Below are the code and all the weights of a small trained network. Each question names an input and a class and asks about switching units off, where a switched-off unit gives its printed mean instead of its output.

import numpy as np


def w(rows, s, z=0):
    codes = np.array(rows[::2]) - 128.0
    scale = np.full(codes.shape[1], s)
    scale[-1] = z or s
    return codes * scale


def f(y):
    return y / 2 * (1 + np.tanh(0.7978845608 * (y + 0.044715 * y**3)))


def log_softmax(a):
    a = a - a.max(-1, keepdims=True)
    return a - np.log(np.exp(a).sum(-1, keepdims=True))


def net(x, mask):
    res = np.array(x, float).reshape(1, 8) / 4 @ E
    y = f(res @ A[0][:, :-1].T + A[0][:, -1])
    res = res + np.where(mask, y, B[0][:, -1]) @ B[0][:, :-1]
    return log_softmax(res[-1] @ U[:, :-1].T + U[:, -1])


A, B = {}, {}
E = w([
[130,127,127,130,128],'x0',
[122,128,128,126,125],'x1',
[95,54,90,83,234],'x2',
[110,127,25,190,96],'x3',
[141,129,126,130,130],'x4',
[159,46,180,254,144],'x5',
[136,130,125,130,131],'x6',
[67,215,134,164,181],'x7',
],0.0053)
A[0] = w([
[82,190,148,173,194,58],'neuron 0',
[138,91,175,205,144,60],'neuron 1',
[137,124,2,175,117,27],'neuron 2',
[122,78,72,111,237,35],'neuron 3',
[173,39,117,71,54,73],'neuron 4',
[165,137,247,70,175,2],'neuron 5',
[120,158,145,148,70,13],'neuron 6',
[132,177,95,44,107,50],'neuron 7',
[170,183,154,165,52,50],'neuron 8',
[134,137,73,124,116,11],'neuron 9',
],0.011,0.0056)
B[0] = w([
[90,189,125,139,187,189],'neuron 0',
[130,49,78,133,185,225],'neuron 1',
[90,120,250,174,82,215],'neuron 2',
[240,157,166,88,109,245],'neuron 3',
[92,223,116,157,194,231],'neuron 4',
[102,119,199,190,48,223],'neuron 5',
[157,130,235,71,210,101],'neuron 6',
[157,5,103,182,198,251],'neuron 7',
[166,122,161,40,139,220],'neuron 8',
[111,99,203,201,186,77],'neuron 9',
],0.028,0.002)
U = w([
[156,121,72,95,81,248],'0',
[176,15,73,141,181,60],'1',
[254,153,157,14,121,48],'2',
[105,112,172,168,29,67],'3',
[150,141,38,96,72,204],'4',
[103,234,75,121,195,50],'5',
[137,118,44,78,49,187],'6',
],0.0081,0.013)

Each question gives the input, the list of numbers given to net, and the class t.
The units are the neurons (one row each of A and B). Each row of codes is followed by its name. A weight is (code - 128) times the scale printed after its matrix; where a second scale follows, it is the last column's (A, B and U).
mask holds one flag per neuron, in row order. A switched-off neuron (its flag False) gives its mean, the last column of its row in B, instead of its output. The means were averaged over made-up inputs and are rounded, as every weight is.
A unit's drop is (log p(t) with every unit on - log p(t) with that unit switched off) / (log p(t) with every unit on - log p(t) with every unit switched off).
The circuit of an input: a set's keep is (log p(t) with only the set's units on - log p(t) with every unit switched off) / (log p(t) with every unit on - log p(t) with every unit switched off). Starting from all 10 units, units are removed one at a time, each time the one whose removal leaves the highest keep (on an exact tie, the one counted first), for as long as the keep stays at least 0.8.
circuit, biggest first: the units of the circuit, biggest drop first
top k neurons: the k neurons with the biggest drops, biggest first
drop when u is switched off: that unit's drop, to one decimal
input [5,5,-8,-3,0,3,-1,5], class 2: top 2 neurons => neuron 8; neuron 6
input [5,-4,8,-7,6,-1,5,5], class 2: circuit, biggest first => neuron 3
input [-1,6,-8,7,-3,6,-1,3], class 2: top 2 neurons => neuron 8; neuron 6
input [6,0,2,-8,3,-1,-2,8], class 3: top 2 neurons => neuron 5; neuron 4
input [4,2,1,-5,-1,4,5,8], class 5: top 2 neurons => neuron 0; neuron 7
input [2,2,-2,-8,8,-7,1,3], class 3: top 2 neurons => neuron 5; neuron 1
input [-2,6,-7,-4,2,4,-3,4], class 2: top 3 neurons => neuron 8; neuron 6; neuron 7
input [-2,-4,6,-7,0,6,6,6], class 3: top 2 neurons => neuron 5; neuron 7
input [-5,-5,-1,-7,-3,-1,3,-8], class 5: top 2 neurons => neuron 4; neuron 2
input [-2,1,-6,7,2,-3,4,-1], class 3: top 2 neurons => neuron 2; neuron 3
input [4,-4,-2,6,-4,-3,4,1], class 3: top 2 neurons => neuron 2; neuron 1
input [0,1,-5,7,-6,2,6,5], class 3: top 2 neurons => neuron 2; neuron 3
input [-3,-4,-3,6,5,-2,6,-7], class 5: top 2 neurons => neuron 4; neuron 5
input [-6,0,-2,2,-3,8,1,-6], class 1: circuit, biggest first => neuron 1
input [-7,6,-7,-3,5,-5,-7,2], class 2: top 2 neurons => neuron 8; neuron 6
input [-1,3,-6,-1,1,-4,-3,-3], class 2: top 4 neurons => neuron 8; neuron 6; neuron 1; neuron 5
input [1,-3,-1,-5,5,8,2,8], class 1: drop when neuron 0 is switched off => -0.2
input [-3,-3,8,2,-4,4,-7,-7], class 2: drop when neuron 3 is switched off => 1.2
input [8,-4,-8,3,-4,-1,6,-3], class 2: drop when neuron 8 is switched off => 0.5
input [3,-4,-2,-3,-8,-3,2,8], class 5: circuit, biggest first => neuron 0
input [-8,-3,6,1,0,2,-2,-7], class 5: drop when neuron 4 is switched off => 1.1
